Here is a tiny trained network, its code and every weight. The questions are about switching its units off for an input and a class, where a switched-off unit gives its printed mean instead of its output.

import numpy as np


def w(rows, s, z=0):
    codes = np.array(rows[::2]) - 128.0
    scale = np.full(codes.shape[1], s)
    scale[-1] = z or s
    return codes * scale


def f(y):
    return y / 2 * (1 + np.tanh(0.7978845608 * (y + 0.044715 * y**3)))


def log_softmax(a):
    a = a - a.max(-1, keepdims=True)
    return a - np.log(np.exp(a).sum(-1, keepdims=True))


def net(x, mask):
    res = np.array(x, float).reshape(1, 7) / 4 @ E
    y = f(res @ A[0][:, :-1].T + A[0][:, -1])
    res = res + np.where(mask, y, B[0][:, -1]) @ B[0][:, :-1]
    return log_softmax(res[-1] @ U[:, :-1].T + U[:, -1])


A, B = {}, {}
E = w([
[177,70,19,107,254,190,136,160,130,135],'x0',
[202,51,106,188,41,182,44,74,27,167],'x1',
[126,129,126,128,128,127,130,130,126,128],'x2',
[66,92,110,190,173,33,24,175,131,214],'x3',
[123,129,126,127,128,127,128,123,130,127],'x4',
[90,202,98,40,77,191,136,207,45,235],'x5',
[131,158,212,199,220,119,249,60,47,223],'x6',
],0.0052)
A[0] = w([
[77,187,97,58,87,168,134,210,67,204,54],'n1',
[58,86,108,182,165,38,59,181,132,204,144],'n2',
[85,182,220,147,2,63,120,84,125,124,251],'n3',
[184,73,72,127,238,185,158,145,118,164,234],'n4',
[121,89,41,58,34,127,43,202,214,46,33],'n5',
[86,188,106,58,96,176,126,201,71,209,73],'n6',
[65,94,113,177,178,37,60,180,120,207,143],'n7',
[178,59,18,111,229,207,118,166,130,126,205],'n8',
[158,63,139,181,154,58,119,69,198,45,4],'n9',
[211,45,114,175,46,167,63,62,42,156,74],'n10',
[202,167,146,62,110,213,201,77,122,55,207],'n11',
[45,205,147,70,195,68,179,170,214,83,48],'n12',
],0.0048,0.0011)
B[0] = w([
[206,106,206,165,205,169,77,69,206,105,228],'n1',
[186,115,144,58,70,85,142,133,78,59,226],'n2',
[49,213,49,124,137,132,79,106,164,120,230],'n3',
[82,193,62,144,102,96,119,89,143,147,218],'n4',
[123,75,144,244,99,60,240,84,99,253,253],'n5',
[217,110,209,164,181,166,74,72,211,112,226],'n6',
[187,115,148,66,55,72,151,127,75,77,225],'n7',
[70,203,52,109,98,108,90,93,151,114,232],'n8',
[196,109,191,164,199,184,65,95,194,109,198],'n9',
[56,82,121,148,191,224,121,239,73,98,232],'n10',
[159,96,139,67,67,69,152,129,72,96,218],'n11',
[85,62,152,153,191,221,140,232,61,120,239],'n12',
],0.0071,0.0041)
U = w([
[213,115,172,155,177,160,68,80,208,113,75],'0',
[58,88,131,142,160,192,128,249,88,109,87],'1',
[119,112,135,199,113,82,218,79,109,247,109],'2',
[122,138,124,110,118,122,117,120,133,122,254],'3',
[186,120,133,39,75,92,138,130,89,65,86],'4',
[41,209,79,119,116,121,76,89,160,120,94],'5',
],0.013,0.0071)

Each question gives the input, the list of numbers given to net, and the class t.
The units are the neurons (one row each of A and B). Each row of codes is followed by its name. A weight is (code - 128) times the scale printed after its matrix; where a second scale follows, it is the last column's (A, B and U).
mask holds one flag per neuron, in row order. A switched-off neuron (its flag False) gives its mean, the last column of its row in B, instead of its output. The means were averaged over made-up inputs and are rounded, as every weight is.
A unit's drop is (log p(t) with every unit on - log p(t) with that unit switched off) / (log p(t) with every unit on - log p(t) with every unit switched off).
The circuit of an input: a set's keep is (log p(t) with only the set's units on - log p(t) with every unit switched off) / (log p(t) with every unit on - log p(t) with every unit switched off). Starting from all 12 units, units are removed one at a time, each time the one whose removal leaves the highest keep (on an exact tie, the one counted first), for as long as the keep stays at least 0.8.
circuit, biggest first: the units of the circuit, biggest drop first
k most important neurons: the k neurons with the biggest drops, biggest first
drop when u is switched off: that unit's drop, to one decimal
input [2,7,6,1,-3,0,-2], class 1: most important neuron => (n10)
input [2,-8,-2,8,1,8,-8], class 0: 2 most important neurons => (n1; n6)
input [7,2,7,-7,1,1,5], class 4: 3 most important neurons => (n11; n5; n3)
input [8,5,7,4,-6,7,-3], class 5: 4 most important neurons => (n8; n4; n9; n12)
input [4,8,1,-7,-5,3,6], class 1: 2 most important neurons => (n10; n5)
input [8,0,-4,5,5,2,5], class 5: circuit, biggest first => (n8; n4)
input [2,-4,-7,-8,-2,6,7], class 4: 3 most important neurons => (n11; n5; n9)
input [-5,-7,-2,5,-3,7,-5], class 0: 3 most important neurons => (n1; n6; n10)
input [-5,4,-3,8,1,-1,7], class 4: 3 most important neurons => (n2; n7; n5)
input [-4,2,-1,-3,0,1,-2], class 5: circuit, biggest first => (n3; n7)
input [8,-7,8,-2,4,0,5], class 5: 4 most important neurons => (n4; n8; n10; n5)
input [7,-1,1,-7,7,7,7], class 0: 2 most important neurons => (n6; n1)
input [-8,-5,-5,-5,0,-3,-3], class 5: 2 most important neurons => (n3; n10)
input [0,8,6,-8,5,3,-3], class 1: circuit, biggest first => (n10)
input [-1,2,-4,8,-6,1,-2], class 4: circuit, biggest first => (n2; n7)
input [8,7,1,7,-3,0,5], class 5: drop when n4 is switched off => 0.6
input [6,-6,-5,-6,6,-4,4], class 1: drop when n1 is switched off => 0.2
input [-4,-3,-1,8,3,-2,-1], class 4: drop when n2 is switched off => 0.3
